Below is a small trained network, with its code and all its weights. Each question gives an input and a target symbol and asks what happens when units are switched off, that is, made to give their printed mean instead of their output.

import numpy as np


def w(rows, s, z=0):
    codes = np.array(rows[::2]) - 128.0
    scale = np.full(codes.shape[1], s)
    scale[-1] = z or s
    return codes * scale


def f(y):
    return np.maximum(y, 0)


def softmax(a):
    e = np.exp(a - a.max(-1, keepdims=True))
    return e / e.sum(-1, keepdims=True)


def log_softmax(a):
    a = a - a.max(-1, keepdims=True)
    return a - np.log(np.exp(a).sum(-1, keepdims=True))


def net(x, mask):
    ids = ['βγζθλπω'.index(c) for c in x.split()]
    T = len(ids)
    res = E[ids] + P[:T]
    q, k, v = (res @ M[0].T for M in (Q, K, V))
    z = softmax(np.where(np.tri(T) > 0, q @ k.T / 4**0.5, -1e9)) @ v
    res = res + np.where(mask[0], z, O[0][:, -1]) @ O[0][:, :-1]
    y = f(res @ A[0][:, :-1].T + A[0][:, -1])
    res = res + np.where(mask[1:13], y, B[0][:, -1]) @ B[0][:, :-1]
    return log_softmax(res[-1] @ U[:, :-1].T + U[:, -1])


Q, K, V, O, A, B = {}, {}, {}, {}, {}, {}
E = w([
[126,101,69,135,162,117],'β',
[147,114,165,155,107,159],'γ',
[168,144,121,69,211,187],'ζ',
[70,255,118,218,218,208],'θ',
[108,106,105,165,137,142],'λ',
[134,134,158,182,95,123],'π',
[186,113,141,119,115,120],'ω',
],0.016)
P = w([
[132,138,139,86,116,120],'0',
[137,131,76,138,95,212],'1',
[205,145,100,141,118,120],'2',
[157,71,147,142,144,176],'3',
[60,159,187,37,133,138],'4',
[102,193,33,107,38,222],'5',
[163,207,146,67,100,30],'6',
[206,70,189,139,176,84],'7',
[77,113,220,86,180,193],'8',
[232,110,39,254,72,229],'9',
[175,211,19,142,49,69],'10',
],0.0095)
Q[0] = w([
[142,219,151,135,213,173],'H0',
[208,53,138,223,181,95],'H0',
[187,190,44,155,75,171],'H0',
[114,46,157,117,151,252],'H0',
],0.027)
K[0] = w([
[136,223,229,206,95,205],'H0',
[3,131,225,50,149,54],'H0',
[195,171,162,193,201,22],'H0',
[126,246,57,66,34,103],'H0',
],0.022)
V[0] = w([
[117,107,82,145,89,5],'H0',
[4,167,141,230,134,99],'H0',
[111,92,4,76,204,138],'H0',
[94,59,168,172,29,159],'H0',
],0.014)
O[0] = w([
[80,96,187,43,88,66,2],'H0',
[71,240,2,70,16,114,209],'H0',
[184,124,177,245,102,14,143],'H0',
[147,58,93,50,68,184,68],'H0',
],0.0099,0.0097)
A[0] = w([
[144,134,93,123,68,81,105],'N0',
[101,83,104,83,14,100,221],'N1',
[132,154,90,81,136,124,36],'N2',
[177,146,132,192,138,128,88],'N3',
[165,21,77,155,2,142,251],'N4',
[101,122,151,130,99,24,68],'N5',
[104,135,133,210,140,75,3],'N6',
[118,13,129,125,126,81,149],'N7',
[160,86,89,149,52,72,200],'N8',
[164,150,136,104,135,217,99],'N9',
[103,176,157,98,101,94,172],'N10',
[116,52,95,120,91,194,90],'N11',
],0.011,0.0035)
B[0] = w([
[137,114,164,93,227,143,198],'N0',
[9,8,183,119,108,243,170],'N1',
[109,69,240,89,94,161,197],'N2',
[82,69,152,62,94,157,248],'N3',
[84,95,4,154,218,6,196],'N4',
[171,187,131,55,92,27,154],'N5',
[222,95,51,125,49,156,230],'N6',
[22,196,253,145,75,127,168],'N7',
[63,215,108,210,69,160,184],'N8',
[151,128,167,110,156,44,201],'N9',
[149,86,96,164,163,154,162],'N10',
[232,223,134,78,99,84,182],'N11',
],0.011,0.015)
U = w([
[188,127,112,158,37,86,4],'β',
[253,141,72,122,185,99,112],'γ',
[233,53,89,173,118,160,27],'ζ',
[206,195,79,142,106,247,186],'θ',
[110,61,45,222,163,82,198],'λ',
[150,74,98,44,85,145,29],'π',
[186,142,204,173,168,166,225],'ω',
],0.0032,0.0034)

Each question gives the input, a string of symbols that net reads in full, and the target symbol t.
The units are the heads (4 rows each of Q, K, V and O) and the neurons (one row each of A and B). Each row of codes is followed by its name. A weight is (code - 128) times the scale printed after its matrix; where a second scale follows, it is the last column's (O, A, B and U).
mask holds one flag per unit, heads first, then neurons. A switched-off unit (its flag False) gives its mean, the last column of its rows in O or B, instead of its output. The means were averaged over made-up inputs and are rounded, as every weight is.
A unit's drop is (log p(t) with every unit on - log p(t) with that unit switched off) / (log p(t) with every unit on - log p(t) with every unit switched off).
The circuit of an input: a set's keep is (log p(t) with only the set's units on - log p(t) with every unit switched off) / (log p(t) with every unit on - log p(t) with every unit switched off). Starting from the 12 units with the biggest drops (on a tie, the unit counted first), units are removed one at a time, each time the one whose removal leaves the highest keep (on an exact tie, the one counted first), for as long as the keep stays at least 0.8.
units of the circuit, in order: the units of the circuit, biggest drop first
unit that matters most: the unit with the biggest drop
k most important neurons: the k neurons with the biggest drops, biggest first
drop of u: that unit's drop, to one decimal
input λ λ γ ω β, target λ: unit that matters most => H0
input β θ π λ ζ λ λ β, target ζ: units of the circuit, in order => (H0; N6)
input λ λ β γ β ζ θ θ β β, target θ: units of the circuit, in order => (H0; N4)
input ω λ β λ θ λ λ ζ ζ ω π, target ζ: units of the circuit, in order => (H0; N6)
input β ω ω, target β: units of the circuit, in order => (H0; N5; N8)
input ζ γ λ β, target ζ: units of the circuit, in order => (N6; H0)
input λ ω λ ζ, target ω: 3 most important neurons => (N7; N6; N4)
input β λ ω θ β λ λ β λ β γ, target β: units of the circuit, in order => (H0; N5; N6; N8)
input θ π λ π λ ω β, target π: 2 most important neurons => (N1; N2)
input λ β λ ω γ λ λ, target ω: 3 most important neurons => (N7; N6; N4)
input π β π ω λ ω λ ω γ ω ω, target ω: drop of N7 => 0.2
input ζ ω ζ ω γ ζ π θ ω, target ζ: drop of N7 => 0.0
input λ ζ ω ζ ω λ, target ω: drop of H0 => 1.1
input λ γ λ γ λ, target γ: drop of H0 => 0.9
input γ ω β β θ θ β γ, target θ: units of the circuit, in order => (H0)
input θ λ λ β ω θ θ ζ ω λ, target θ: 2 most important neurons => (N4; N9)
